Each row has a class, written after it.
[-126   24  204  320  120 -110  166  -83 -166  -52 -364    5 -241  227
  230   26  243   99 -159  -58  101  219  224 -374 -140   -6 -150   14
 -219  -57   37 -242  352 -143 -362 -178 -195 -156  276  283 -233  313]
Q366
[  70 -107  -25  240   88 -199  131   -1 -169  -67  -98  -19 -165  -80
   36  -51  -66 -100 -135   79  246   39  179 -271  -28  217 -147 -222
 -178  -17  -32  -94   -6    7 -103  -32  -67  239  222  171   98  197]
Q965
[ 199  241 -179  122  -14  -27   14   -9 -224   72 -105 -151  188   60
   78  151  -71  159 -259    9 -274  264 -160 -364  -87  -82 -325 -372
  -55   -2  178  -86  564  -24 -322 -106   78 -383  158  237  206  208]
Q353
[ 531  232 -107 -197 -351  278  -35 -303 -117   12 -343 -342  330 -175
   10  216 -395  216  -73  -28 -267  299 -258 -246   21   28  -63 -212
 -290  108  391  217  143   44 -201   70   23  121  133  -65  238   88]
Q965
[ 194  236 -110  267   49  -92   44   -3 -203   79  -50  -44  102  201
   18  -11   13    1 -220   -8  -96  232  -75 -347  -93   28 -205 -235
 -120  -65  -15  -81  508 -103 -353  -28  -97 -312  227   67   68  319]
Q554
[ 443  110 -351 -171 -359 -200   81 -301  -24  -41   99  629  116 -242
   67  179 -293  -78 -129   34   -2  158  -67 -263  -26  -42  180 -240
 -287  264  154  192   55   11 -131 -147    7  570  497 -314  671  -42]
Q353
[ 402  320   24 -101 -106    8  -22  -88 -176  185  -81   80   89  566
   73  123  -60 -120 -303 -122 -412  420 -108 -494   54  -39  -74 -346
  -46 -168   12 -168  899 -105 -455  192   45 -603  251   11   72  148]
Q919
[ 117  375   -4  278  -61 -111   39   -8 -293    7  -81 -193  196   59
  120  145 -137  -11 -170  -31 -116  237 -188 -450 -174  100 -226 -371
 -190  -45   93  -90  450  -27 -289 -136  158 -310   90  104  199  237]
Q353
[ 187 -258    4  -41   70 -106  109 -153 -120  107 -135   84 -177   72
   25  -17  130  -70 -172  102   10   54  150 -195   49  110  -87 -190
 -163  -48  -85 -115  188   46 -139  193 -302  181  344  -30   29   32]
Q620
[ 324  223   56  227 -278 -219   -2   64 -224    1 -296   84  161  354
  259  217  164  145   13 -148 -324  419  -62 -362   33  -18  -44 -266
 -213   73  311   77  475  -83 -250   24  144 -691   21  133  140  115]
Q965
[  -7 -461 -125  -35  105 -119   57 -133   63 -117 -107  352   16  355
  145   86 -145  -79 -281 -192 -144  320  225 -453 -118  112 -129 -122
  -33 -130   54 -209  601   76  -20 -180  477  240  111  313  344  170]
Q620
[ 386 -211 -118  -82  -88 -213   55 -293 -158 -147  -74  347   29  -56
   76   59  -92 -139 -196   67  -81  293   30 -351  -78   98  -81 -310
  -96   -5  -37  -23  439   -5    9   36   69  104  414   -3  360   57]
Q554
[ 210  149 -105  288 -194 -122   66   89 -162   58   83  -46  304  -27
   83  325   -4  174 -177  -50 -233  245 -205 -474  -48 -159 -116 -329
 -151  113  129    1  328 -119 -246   38   80 -418  201   30  324  151]
Q861
[ 360 -269  -46  -44   24 -127   28 -305 -110 -124 -204  224 -135 -127
  -10 -131   -5 -121 -184  222    3  252  109 -128    1  194  -11 -223
  -42    7  -15  -27  167  -67  -38  218 -233  235  520   66   53   57]
Q366
[ 292 -271  -54   35 -221 -254   82 -165  -82 -173  -71  209  -98  -61
   81  165   -2  -11 -210   31  -65  256   42 -393   59   75  -28 -275
  -66  106    8  -83  336  -94  -18  170  108  137  265   -9  251  -45]
Q620
[ 105 -371   37  245  111   28   68 -234  -59 -279 -110  -68 -275 -395
  134    6   47  -10 -267  330  147   73  206 -148  -20  221  -89 -234
   53  101   -6  -40   18 -178   24  119   16  220  310  292 -112   19]
Q353
[ 239 -305 -255  -61   41 -199   -6 -256 -146   43 -108  140   40  -56
  -55   47 -134   32 -166   27    3  222  152 -306   20   37  -96 -147
 -132  -12  -55 -221  391   -4   59  151   14  242  212   60  115  146]
Q919
[-163  246  -61  379   20 -158  157  205 -241  -57 -159 -398  183   56
   68  202 -199  154  -20 -172  133  -28  -62 -268 -263   18 -214 -124
 -190   23 -182 -158  185  -69 -217 -337   18  -74  -86  248  154  319]
Q861
[ 197 -270   92  135  -67  124  -16 -299 -146 -453  -12   64 -198 -222
   93   94  180 -161 -310  258 -173  265   17 -220  -74  142 -301 -328
  170  -21    5  114  390 -194  -92  -42  262 -195  285  204  123   53]
Q518
[ 267   87 -152  274  -22   90  -44  -84 -154   28  182 -156  243 -317
  -24   48   -5   81 -265  153 -250  236 -256 -286 -231    7 -116 -216
 -131   60  267   37  280   25 -296  -39  218 -215  221   99  202  121]
Q554
[ 329 -262 -105  -78  -18 -124   48 -279 -124  -78  -99  219  -87  -44
   34   17  -15  -51 -267  122  -82  246   53 -273  -46   88 -110 -296
  -52  -25  -64  -50  386  -17 -116   78 -101  119  466  111  163   85]
Q861
[ 282 -256 -107  126 -114 -239  100 -214 -117 -133  -22  177   12 -222
   14   80 -126  -51 -216   71   13  219  -29 -293  -40  157  -91 -387
 -200   51   64   45  171    4  -55   76   45  355  411   -8  312   -6]
Q518
[ 360 -358 -103   69  -51 -179   75 -214 -111 -208   71  185  -58 -211
   -1  124  -39  -39 -300  161  -34  214  -32 -372   18   37 -142 -474
  -49  124   43    4  200 -149   60  260   26   73  369  125  198  -75]
Q366
[  52  108  -92  303   69   -7   39  -24 -171   16  -76 -381  101   14
  109   85 -128  136 -249   34 -162  167 -103 -306  -65 -108 -279 -165
   -6   41   21 -166  510  -97 -292   -4   12 -176  215  237  -28  236]
Q620
[ 371 -184  -75  -10  -81 -173   77 -250 -149 -174   10  247  -51 -133
  -18    2 -107 -129 -221  108   10  248   -4 -257  -27  167  -35 -355
 -122   12  -45    2  217  -75  -33  126  -65  171  469    9  258   30]
Q189
[ 200  275  -49  114   23  -13  -14  -74 -251  -38 -269 -273   52  109
  149  -24  -97  113 -194   25 -142  177  -58 -217   23   64 -255 -241
  -17  -11  135  -48  494  -91 -231  -53   51 -299  182  389  -38  149]
Q919
[  66  163 -218  433   -1 -175   73  138 -131  148   28 -126  263  128
  120  197  111   41 -350   40  -67  157  -35 -454 -214 -158 -397 -245
  -88  168   40 -170  757  -48 -434 -130  187 -177  220   97  163  377]
Q518
[ 222  209  -30  219  -35 -100   42  -93 -214   81 -192 -175  157   69
  110   87    5   84  -93   -2  -19  153  -32 -275 -108  -15 -200 -125
 -247   61  133  -46  361  -49 -216  -92  -14 -139  166  114   71  220]
Q554
[ 106  296  -84  170   52  -74   -4   25 -178  145 -137 -148   61  218
   44  -81    2   61 -159   11 -145  122  -72 -194   17  -10 -140 -139
   23   21  -12 -144  416  -39 -277   61 -113 -246  212  191   -9  192]
Q861
[  74   51  -19  406  363  -10   47  -25 -183  189  -52 -141  -14  131
   55   75  369   20 -252  253  -19  109  100 -253 -215 -204 -368 -105
  -82   80 -150 -380  446 -134 -390  137 -336 -387  341  130 -231  374]
Q919
[ -52  357  -45  214  -27 -120   65   70 -213   28 -112 -107   15  170
  124   -2   29   36 -159   61   18   84    9 -276    6   76  -59 -110
  -31   66  237 -131  109  -27 -262 -110   -7  -94  -26  216   55  209]
Q189
[ 383 -178 -171  -44  -14 -108   54 -240 -114   -8   26  217   27 -259
 -111   -9  -84  -53 -249  196    3  200  -34 -242  -22   56  -83 -381
 -122  -45  -41  -28  212    1  -58  197 -105  142  533  -34  253   42]
Q919
[ 348 -134 -161   32  -69 -160   78 -219 -173 -165  -23   68 -123 -270
   30   10  -29  -34 -228  162  -55  244  -38 -219  -53  131  -14 -368
  -47   36   12   53  364  -99 -108   79  102   52  446   72  173    8]
Q353
[ 434 -108  -16 -153 -349 -116   70 -279 -116 -107 -131  171  -60   25
  -50  -38 -136    8 -176   29 -200  288 -156 -285  197   28   -5 -351
   45  114  135  135  328  -86   21  334  -66   55  372   38  248 -136]
Q518
[ 277 -184 -156   86  -55 -189  121 -122 -144  -78   98  200  -16 -123
   -7   71  -86 -149 -232   77   13  200    4 -348 -118   99  -72 -380
 -166   21  -50  -30  246  -63 -112   75   25  113  410   17  295  109]
Q554
[ 148   98 -202  263  186   85   39  111 -170  185   77 -279  129 -118
   11   90   50  134 -255  167 -199   73 -104 -224  -52 -205 -252 -344
   18   98  -55 -114  307 -135 -377  133 -172 -481  261  163   -9  229]
Q518
[ 120  -12   67  100   66  -39   91   33 -157   53 -145 -152   63   99
   86  169   48  115 -191  -80 -107  238  -41 -424  -90  -14 -284 -305
  -91  -63  121  -79  284  -56 -184  -72  -38 -373  118  231   74  185]
Q965
[ 394  367   99   13 -200   77  -73  -99 -231   93 -261 -574   20   39
  -37  -78  196  205 -114  137 -199  174 -272  -29  147   72  -96 -101
   60   37  185  133  343 -191 -283  152 -109 -460  138  131 -257   26]
Q861
[ 314 -179 -322 -116 -107 -180   54 -267 -133  -77 -246  202 -102   77
    3  -10  -64   70 -246  -79 -220  301  -33 -391  -57  106  -81 -277
  -28  -38  221   35  600  -11 -128 -125  102  267  229  225  352  102]
Q518
[ 118  120   25  225  111  -22   52  -77 -255   72 -247 -273   52   61
  138   25   51  125 -169  123  -34  142   37 -244  -59    9 -269 -212
 -124    9   82 -154  301 -124 -250  -51 -117 -312  197  330 -128  224]
Q620
[ 398  -51 -159 -145 -118  -79   41 -302 -150  -51 -134  178    1   29
  -68  -29 -209  -73 -160   28 -117  288  -63 -242    2  138    1 -345
 -108  -64    8   31  321  -10  -87   86 -116  187  406  -37  268   74]
Q965
[ 187  209  -38  311   65  -47   46  -67 -197   98    4 -188  181 -100
   35   75   40   73 -160   73  -36  123 -125 -238 -143  -31 -219 -158
 -240   57  125  -28  182  -80 -280  -48  -47 -235  243   61   64  248]
Q861
[ 128  299   56  358   77   27   73    1 -101   17  -24 -311  142   59
  -74   64   79   30 -104   54   57  233 -106 -174 -125   60 -149 -115
 -144    8   -4   38   49 -161 -297  -22   55 -316  161   23  -74  295]
Q353
[ 165 -365  -30   15   21 -170   87  -78  -86  -21   -7  365  -90   63
   78   36  -45 -195 -232   -8  -47  132  127 -371   44  103  -70 -296
 -155  -79  -53 -178  251   40  -53  166  -76  134  320   60  263   64]
Q518
[ 269 -381 -111   -2   24  -68   60 -286 -102 -209   25  183  -40 -244
   56   45 -118  -63 -356  175  -65  275    1 -335  -70   36 -211 -384
    8   57   27  -83  338  -13   71   89   -7  139  434  197  219   44]
Q366
[ 184 -315 -180 -128 -104 -374   68 -141 -106 -188 -181  274 -204  321
  103  156  -51    4 -247 -192  -71   84  173 -509   44   27 -145 -197
   99   84   96 -179  523  -85  171   43  245  117  -69  379  295   18]
Q965
[ 196  118  -70  231  155 -156   21  -74 -159   66 -225 -155   48  250
   72  -50  215  118 -183   69    2   96   47 -211  -47   24 -267 -110
  -37   94   28 -130  353 -122 -155  -32  -13 -280  223  325  -96  234]
Q965
[ 165 -587  -67 -133  197    6  -42 -169 -131 -114   62  218  -83 -227
   94   33   27 -120 -382  325  -97  172  105 -198  -19  -57 -284 -455
  129 -122 -176 -155  491   42  -48   81  -60    1  487  246   60  -47]
Q366
[ -30  333  -30  197  135  -57   27   70 -197  118 -154 -280   25  155
   48  -62  -70   55 -110  -13  -70   51  -75 -111   13   14 -103 -186
  -17  -39  166 -105  160  -25 -242  -35 -141 -200   -5  249   36  200]
Q919
[ 247  -77   59  -52  -54   57   80  -95  -59  131 -192  135   87  288
   -2  219   29  101 -386    5  -57  231  -15 -349  -73 -162 -473 -345
 -116  -16   21 -231  438   15 -143  201 -153 -256  374  196  169  161]
Q518
[ 260  299 -176   30 -121  -50  -47  -54 -223   69  -89  -69  340   47
   33   55 -194  104  -66   14  -26  155  -60 -222  -36    2  -74 -188
 -169   42   70  112  282  -48 -222 -144  153 -140  198  163  133  158]
Q189
[ 468  -15 -162  -64 -270 -203  -31 -365 -183  -12 -196   80   83 -105
  -26 -118 -224  -20  -35 -175 -303  233 -287 -250   28  200  149 -137
 -272    2  173  225  488   65 -129   11  -88  392  279 -184  387  -29]
Q353
[ 276 -297 -112   33   23  -91   37 -300 -118  -74  -30  364 -106 -169
   20   46  140 -109 -335  244  -54  305   72 -324 -111   61 -127 -309
  -78    4  -12 -117  337    9 -157   90 -132  138  516    6  222  151]
Q353
[ 164  186   83  127  -42 -175   82  101 -232  164 -130    5   36  454
   80  -11  169  -22 -107 -122  -35  133  -10 -284    0   -7 -207 -107
 -223  -66  106   16  397  -14 -367 -143  -79 -401   89  151  -22  186]
Q965
[ 557 -268 -191 -271  -56  -40  -59 -348  -35 -141  -50  404   23  -30
  -57  -32   22 -141 -298  193 -192  257   13 -131   70   39 -220 -310
   79   47    8   78  420  -20  -29  175 -146  172  517   13  244  -48]
Q554
[ 244 -196  -54   85  -23 -178   90 -257 -150 -167   -9  180  -75 -158
   47  -27  -80 -160 -216  186   60  209   41 -250  -43  176  -41 -287
 -100   60  -53  -31  181  -19    1  127   -6  245  449   -7  191   45]
Q366
[ 264  196    9  234  -43 -229   -9  -21 -248  -66 -127    4  117  201
  245  221  -43  109 -190 -134  -96  311   -8 -495 -140   18 -292 -238
 -225  -51   83 -192  771  -87 -220 -200  255 -415   77  180  149  214]
Q189
[ 209 -341   19  191   24 -189   78 -218 -173 -219   36  104  -88 -302
  147   88   11  -80 -214  159   -6  214   19 -326  -41  153 -112 -368
 -104    9  -35  -35  232  -76    0    3   23  107  378  100  141  -10]
Q861
[ 241  264  -61  232   40  -42   44  -32 -205  197 -151 -294  261  138
  -29   25 -156   58 -105   23   -3  158  -94 -256    3  -25 -177 -205
 -210   11  -39  -43  264 -122 -249   95 -213 -178  302   68  -15  273]
Q366
[ 102  327  334   57   98  120   45  -79 -349  212 -380 -494 -250   82
   46 -329  146   90  130  102 -125  -97 -126  192   -1  206  233  112
 -132   11  169  -72 -197  -96 -301  200 -556 -293  101  217 -384  -71]
Q518
[  63  316  -70  286    1 -207   65  -28 -275   71 -133 -242  154   28
  110  -35  -91   38  -87   17    2   70 -105 -205  -89   92  -84 -126
 -162   72   93  -50  212  -53 -244 -139   36  -67  170  190   52  193]
Q861
[ 203  417 -179  231   -1 -186  -18  -66 -201    9 -143 -108  115  193
   44  -82  -22   92 -198   91  -30  163  -61  -86   16  -28 -146 -105
   25   97   50  -41  485  -64 -306  -81    0 -168  216  171   28  232]
Q353
[ -62   83  264  500  127 -107   77   46 -231   41 -306 -291 -164   79
  307   18  198    5 -153   67  181   65  237 -325   26  219  -73   13
 -262  139  225 -247    0 -137 -231   63  -28 -132   -1  340 -290  204]
Q366
[ 195 -368 -234   66   72 -295   36 -159 -103 -223    6  534  -14   92
  118   19  -59  -70 -280  -22 -106  252  139 -347   23  -13 -222 -192
  -10   40    1 -248  537   22  100   25  112   97  268  198  331   98]
Q518
[ 183  280  -35  158   15  -30   55  -38 -240  122 -101 -200  122  113
   34    8 -117   13 -129  -32  -81  126 -130 -282  -65  -37 -204 -230
 -172  -10    5  -49  312 -123 -307   -1 -195 -304  181  100   -4  249]
Q554
[ 202 -328    4  227   57 -108  123 -172 -176 -164  128  183 -120 -496
  106   91   -1 -194 -320  288  122  204   65 -341 -131  154  -10 -283
 -207   60   35 -155  -70  -47  -43  164   22  119  517   29  208   79]
Q366
[  33  -68   86  483  137   -3   36  -22 -211   20 -155 -385   12 -127
  221  147  147  103 -255  186  -37   36   20 -316  -88  -51 -406 -182
 -121   68   32 -260  318 -198 -240    0  -65 -316  210  415 -224  224]
Q861
[ 150 -231 -218  106  -79 -279  101 -172 -156 -176  -64  264   -6  -70
   53  -26 -181  -19 -133    0    2  185   71 -323  -83  133  -65 -214
 -123  123  -25  -11  198  -41  -28  -47   36  297  303  203  214   73]
Q620
[ 281  163 -156   35  -58    8  -19  -31  -39  151   31  156  405  307
   -8  222   97   64 -198  -68 -290  326 -105 -508 -136 -235 -279 -283
 -146   45   59  -43  594   29 -382  -76   12 -344  247 -112  322  364]
Q965
[ 115  616   93  221 -165 -309  130   -8 -382  -23 -405 -183  -94  370
  203   99  -75  -36  121 -386  127  166   25 -246 -168  257   95  189
 -487   68   79 -127  274 -154 -337 -283 -101  -43  -77  -40   51  325]
Q919
[ 320 -302 -130  -30  -12 -114   37 -271 -141  -39 -103   76  -38 -227
   -5   25   15  -24 -193  195  -12   96   17 -167  -52    4 -130 -214
  -82   80 -139  -34  207  -63  -64  129 -223  196  502   73  124   66]
Q189
[ 319 -124  -85   37  -65 -168   76 -266 -194 -155  -75  253   35 -180
   78   37  -74  -66 -170  132    8  264   43 -346  -22  176   32 -257
 -156   25   97   27  173   10  -23    8   44  236  407    8  375   57]
Q189
[ 211  286 -106  197  -22  -70   22  -87 -272   94 -124 -273  158   65
   51   23 -148   75 -114  -92 -234  159 -238 -276  -67   37 -146 -266
 -180  -31  165   48  401 -129 -318  -98 -144 -222  116  148   51  195]
Q861
[ 379  199 -145  228 -103  -83   90 -163 -259   69   50  -69  199  -16
   29  141   57   12 -239   10 -198  345 -272 -415 -152   15 -135 -282
 -306   96  201   45  407  -63 -320  -15 -169 -173  308 -152  258  265]
Q189
[ 340  223  -73   55  123   36   -3 -157 -197  301  -85  118  162  212
  -41  -36   95   11 -261  132 -136  405    5 -326  -51  -48 -170 -243
 -147 -127  106 -149  527    8 -373   46 -217 -322  428  -25   93  302]
Q620
[ 277  335   84  181  -38 -207   42  -57 -283  104 -224 -128  231  168
   19  -36  -39   13  -32  -39    4  302  -68 -285   10  162 -140 -214
 -224  -45   69  -32  318 -113 -236 -102 -105 -204  223   44   44  180]
Q189
[ 317  152  -64   97   89   50   18  -35 -189  305 -119 -129  109  191
  -36  -78  104   61 -172   93 -219  213 -101 -185   20  -35 -191 -278
 -135  -73  -40  -69  430  -55 -394  154 -313 -411  473   19  -25  216]
Q965
[ 361  269  -80   81  -76   22  -72 -164 -120  138 -216 -151  205  111
  -71 -119  -34  118 -158   80 -214  224 -162 -143   69   28 -128 -207
  -49  -27  161   76  398  -32 -319   71 -121 -100  373   86  105  172]
Q518
[ 320 -192  -99    6 -143 -261   75 -230 -130  -28 -122   74   34 -119
   35   74  -73   28 -161   44   75  152   46 -325    8  149   29 -178
 -202  117   70   -8  227    6   14   98  108  359  343   32  269   15]
Q353
[  48  264  -47  302  183 -174   65   60 -172   57 -171  -83  106  195
  136   -5  -51   35 -184   10   91  106   45 -281  -98   43 -221 -143
  -47  101   -2 -268  250  -28 -126  -53   46 -217   97  258   35  245]
Q965
[ 151  172   -4  232   36  -15   80   -4 -203   49  -42 -215  138   17
   -4   14    4   23 -178   57  -53  199 -107 -291 -121   66 -191 -258
 -187   -9   85  -38  193 -104 -289  -19  -44 -284  263  156   12  238]
Q366
[ 169  253   49  287  162 -202   15   23 -223   49 -207  -36  121  443
  133 -103  123   -6 -121 -161  -70  203   12 -273 -122   90 -326 -101
 -224   27  -18 -205  539 -144 -309 -136   -4 -514  144  259 -133  333]
Q965
[  56  363  -37  258   89  -63   68  -15 -254  101 -190 -226   65  132
  144   18 -101   11 -126   -2   70  120  -17 -222 -107  -15 -138  -51
 -159  -23  153 -142  349  -13 -239 -125  -84 -117   69  130   -9  319]
Q518
[ 309 -130  -97   77 -137 -180   96 -182 -174 -105   85  296   91 -166
   10  125 -108 -166 -205   48  -41  321  -61 -411  -95  163  -18 -411
 -225  -22  -66    3  266  -33 -114   21   45   96  413 -139  385  102]
Q861
